Below are the code and all the weights of a small trained network. Each question names an input and a target symbol and asks about switching units off, where a switched-off unit gives its printed mean instead of its output.

import numpy as np


def w(rows, s, z=0):
    codes = np.array(rows[::2]) - 128.0
    scale = np.full(codes.shape[1], s)
    scale[-1] = z or s
    return codes * scale


def f(y):
    return np.maximum(y, 0)


def softmax(a):
    e = np.exp(a - a.max(-1, keepdims=True))
    return e / e.sum(-1, keepdims=True)


def log_softmax(a):
    a = a - a.max(-1, keepdims=True)
    return a - np.log(np.exp(a).sum(-1, keepdims=True))


def net(x, mask):
    ids = ['γδζθλστφ'.index(c) for c in x.split()]
    T = len(ids)
    res = E[ids] + P[:T]
    u = 0
    for l in range(2):
        r = res
        for j in range(2):
            rows = slice(2 * j, 2 * j + 2)
            q, k, v = (r @ M[l][rows].T for M in (Q, K, V))
            z = softmax(np.where(np.tri(T) > 0, q @ k.T / 2**0.5, -1e9)) @ v
            o = O[l][rows]
            res = res + np.where(mask[u + j], z, o[:, -1]) @ o[:, :-1]
        u += 2
        y = f(res @ A[l][:, :-1].T + A[l][:, -1])
        res = res + np.where(mask[u : u + 8], y, B[l][:, -1]) @ B[l][:, :-1]
        u += 8
    return log_softmax(res[-1] @ U[:, :-1].T + U[:, -1])


Q, K, V, O, A, B = {}, {}, {}, {}, {}, {}
E = w([
[160,93,211,147,40,182,136,77,91],'γ',
[178,108,170,159,58,187,87,124,169],'δ',
[160,128,49,155,73,2,119,226,132],'ζ',
[150,47,113,154,87,178,140,134,61],'θ',
[47,116,125,54,210,156,187,93,94],'λ',
[112,69,162,142,86,190,57,150,108],'σ',
[51,206,74,144,106,152,128,11,172],'τ',
[122,227,84,141,210,147,220,136,138],'φ',
],0.011)
P = w([
[254,158,70,68,151,222,49,146,60],'0',
[93,96,93,120,106,197,137,188,90],'1',
[85,100,119,132,104,178,154,182,109],'2',
[87,77,122,156,107,162,176,143,109],'3',
[86,84,130,153,106,157,177,127,126],'4',
[87,92,140,162,105,138,176,100,139],'5',
[84,87,145,157,94,131,177,98,141],'6',
[94,91,150,162,96,130,179,90,165],'7',
[98,103,148,163,106,114,186,68,157],'8',
[100,115,153,159,93,116,177,62,173],'9',
[104,112,156,161,97,119,180,64,169],'10',
[118,117,134,161,84,105,172,49,176],'11',
[135,106,132,159,90,104,164,62,177],'12',
],0.0057)
Q[0] = w([
[102,201,91,87,186,73,154,156,131],'L0H0',
[109,198,68,128,151,95,164,117,159],'L0H0',
[178,120,122,139,96,71,101,151,115],'L0H1',
[152,6,165,180,60,169,102,122,83],'L0H1',
],0.014)
K[0] = w([
[67,83,205,187,115,50,189,134,186],'L0H0',
[34,82,155,133,152,74,153,125,168],'L0H0',
[184,116,127,165,42,101,92,195,124],'L0H1',
[254,199,75,52,117,182,92,117,78],'L0H1',
],0.0092)
V[0] = w([
[72,186,139,112,157,148,104,72,167],'L0H0',
[180,166,161,181,58,111,106,119,193],'L0H0',
[95,121,212,76,130,161,209,24,85],'L0H1',
[137,82,255,124,64,153,72,125,79],'L0H1',
],0.008)
O[0] = w([
[241,73,49,105,2,71,95,162,139,91],'L0H0',
[118,24,124,83,184,160,223,102,249,6],'L0H0',
[131,139,203,120,89,46,167,70,50,221],'L0H1',
[108,49,155,207,204,49,98,149,116,137],'L0H1',
],0.0073,0.0017)
A[0] = w([
[176,72,145,157,116,157,138,113,147,253],'L0N0',
[118,139,90,123,145,89,81,171,107,141],'L0N1',
[128,185,160,173,146,155,137,161,112,203],'L0N2',
[102,135,119,148,122,183,103,93,126,122],'L0N3',
[131,89,142,169,157,2,122,110,104,6],'L0N4',
[167,90,116,132,114,126,65,176,139,117],'L0N5',
[143,69,138,111,117,137,95,136,85,238],'L0N6',
[127,102,173,185,133,143,86,122,102,147],'L0N7',
],0.009,0.00072)
B[0] = w([
[183,86,133,85,133,144,77,191,161,231],'L0N0',
[19,133,92,73,140,117,99,184,175,160],'L0N1',
[159,170,136,108,186,107,152,139,40,192],'L0N2',
[119,131,123,172,131,185,66,97,124,214],'L0N3',
[57,181,197,190,123,176,148,194,254,210],'L0N4',
[161,111,40,112,93,53,153,162,123,194],'L0N5',
[199,82,160,127,96,69,99,122,150,216],'L0N6',
[198,149,114,150,213,85,115,159,104,255],'L0N7',
],0.0066,0.0045)
Q[1] = w([
[110,159,154,13,106,167,230,73,84],'L1H0',
[239,114,173,172,118,219,51,132,98],'L1H0',
[190,129,190,144,113,154,148,65,158],'L1H1',
[2,210,90,116,115,108,203,131,89],'L1H1',
],0.0074)
K[1] = w([
[147,163,169,123,27,57,126,102,93],'L1H0',
[194,1,187,158,139,180,17,175,122],'L1H0',
[236,96,79,74,116,38,70,203,157],'L1H1',
[3,203,87,187,41,87,203,107,218],'L1H1',
],0.0059)
V[1] = w([
[191,189,127,196,113,3,99,82,66],'L1H0',
[34,183,149,224,220,188,106,68,113],'L1H0',
[238,64,31,70,138,49,107,195,130],'L1H1',
[205,135,228,120,163,132,200,155,125],'L1H1',
],0.0052)
O[1] = w([
[87,216,105,242,67,157,193,162,134,174],'L1H0',
[233,125,228,125,177,222,113,221,90,103],'L1H0',
[18,131,24,131,139,77,100,203,158,254],'L1H1',
[166,129,156,120,191,46,254,78,162,101],'L1H1',
],0.0059,0.004)
A[1] = w([
[73,129,104,159,104,74,146,79,153,13],'L1N0',
[149,83,191,154,193,75,148,179,115,1],'L1N1',
[144,56,133,61,168,133,137,126,182,175],'L1N2',
[96,131,136,165,98,151,156,140,159,204],'L1N3',
[146,189,129,167,131,177,173,148,118,167],'L1N4',
[170,129,164,177,159,166,98,179,118,146],'L1N5',
[115,121,145,1,175,137,112,107,85,162],'L1N6',
[151,91,86,86,95,105,85,147,112,103],'L1N7',
],0.0091,0.0023)
B[1] = w([
[203,96,174,25,154,83,155,158,107,185],'L1N0',
[144,227,88,129,91,152,180,85,178,254],'L1N1',
[172,112,170,176,190,97,105,52,109,226],'L1N2',
[112,60,132,117,139,193,72,160,208,207],'L1N3',
[122,52,82,75,191,146,135,122,73,229],'L1N4',
[162,161,93,38,117,135,140,176,134,238],'L1N5',
[124,151,243,223,42,2,98,219,125,179],'L1N6',
[111,105,145,140,74,178,168,79,140,213],'L1N7',
],0.0071,0.0067)
U = w([
[139,167,167,225,70,2,125,139,67,185],'γ',
[157,101,178,109,147,128,94,139,114,70],'δ',
[140,85,139,65,121,84,166,129,130,53],'ζ',
[154,185,149,132,133,86,168,96,174,64],'θ',
[130,119,128,195,72,249,107,64,138,153],'λ',
[179,145,83,45,183,162,158,151,81,86],'σ',
[44,145,111,173,135,133,111,235,183,145],'τ',
[112,70,126,174,198,94,117,53,113,255],'φ',
],0.0062,0.003)

Each question gives the input, a string of symbols that net reads in full, and the target symbol t.
The units are the heads (2 rows each of Q, K, V and O) and the neurons (one row each of A and B). Each row of codes is followed by its name. A weight is (code - 128) times the scale printed after its matrix; where a second scale follows, it is the last column's (O, A, B and U).
mask holds one flag per unit, layer by layer, with each layer's heads first. A switched-off unit (its flag False) gives its mean, the last column of its rows in O or B, instead of its output. The means were averaged over made-up inputs and are rounded, as every weight is.
A unit's drop is (log p(t) with every unit on - log p(t) with that unit switched off) / (log p(t) with every unit on - log p(t) with every unit switched off).
The circuit of an input: a set's keep is (log p(t) with only the set's units on - log p(t) with every unit switched off) / (log p(t) with every unit on - log p(t) with every unit switched off). Starting from the 12 units with the biggest drops (on a tie, the unit counted first), units are removed one at a time, each time the one whose removal leaves the highest keep (on an exact tie, the one counted first), for as long as the keep stays at least 0.8.
circuit, biggest first: the units of the circuit, biggest drop first
k most important neurons: the k neurons with the biggest drops, biggest first
k most important neurons of layer l: the k neurons of layer l with the biggest drops, biggest first
heads that matter: for each layer, one digit per head in row order, 1 if its drop is at least 0.15 and else 0, layers parted by /
drop of u: that unit's drop, to one decimal
input δ γ γ θ σ δ σ λ φ φ σ, target φ: circuit, biggest first : [L0H0 L1N2 L1H0 L0H1]
input φ ζ ζ θ ζ ζ, target τ: circuit, biggest first : [L0H1]
input γ γ ζ γ φ φ σ σ δ τ θ, target θ: heads that matter : 11 / 01
input δ δ δ, target φ: circuit, biggest first : [L0H0 L1H0 L1N2 L0H1]
input τ φ ζ σ δ, target ζ: heads that matter : 10 / 10
input λ φ σ λ λ σ ζ φ δ, target γ: heads that matter : 10 / 00
input λ γ σ θ σ φ ζ θ φ δ σ τ σ, target γ: circuit, biggest first : [L0H0 L0H1]
input δ δ γ γ, target φ: heads that matter : 11 / 10
input λ φ τ ζ λ δ ζ δ γ σ τ δ δ, target γ: circuit, biggest first : [L0H0 L1H0]
input λ θ τ φ ζ τ λ γ, target γ: heads that matter : 10 / 00
input φ γ φ γ γ γ δ σ, target λ: heads that matter : 11 / 00
input σ δ σ δ γ δ θ σ φ θ, target τ: heads that matter : 01 / 01
input λ λ δ ζ, target τ: 2 most important neurons : [L0N1 L1N2]
input γ ζ σ, target θ: 3 most important neurons : [L1N1 L0N4 L0N7]
input γ τ σ γ λ ζ λ ζ γ, target θ: 3 most important neurons : [L1N1 L0N4 L0N7]
input τ φ θ, target ζ: 2 most important neurons : [L1N0 L0N6]
input δ γ θ γ τ λ ζ σ γ ζ γ, target φ: 2 most important neurons : [L1N2 L0N0]
input φ δ θ, target λ: most important neuron : [L1N7]
input γ σ ζ γ θ λ λ τ θ φ, target σ: 2 most important neurons of layer 0 : [L0N6 L0N2]
input θ σ δ δ σ γ γ φ φ θ, target σ: 2 most important neurons of layer 1 : [L1N5 L1N4]
input θ τ λ θ σ θ δ σ, target σ: drop of L0H0 : 1.5
input τ γ γ σ λ δ σ, target ζ: drop of L0H0 : 1.0
input σ ζ σ τ λ δ λ φ σ ζ σ, target τ: drop of L0N5 : 0.2
input δ θ θ, target φ: most important neuron of layer 1 : [L1N2]
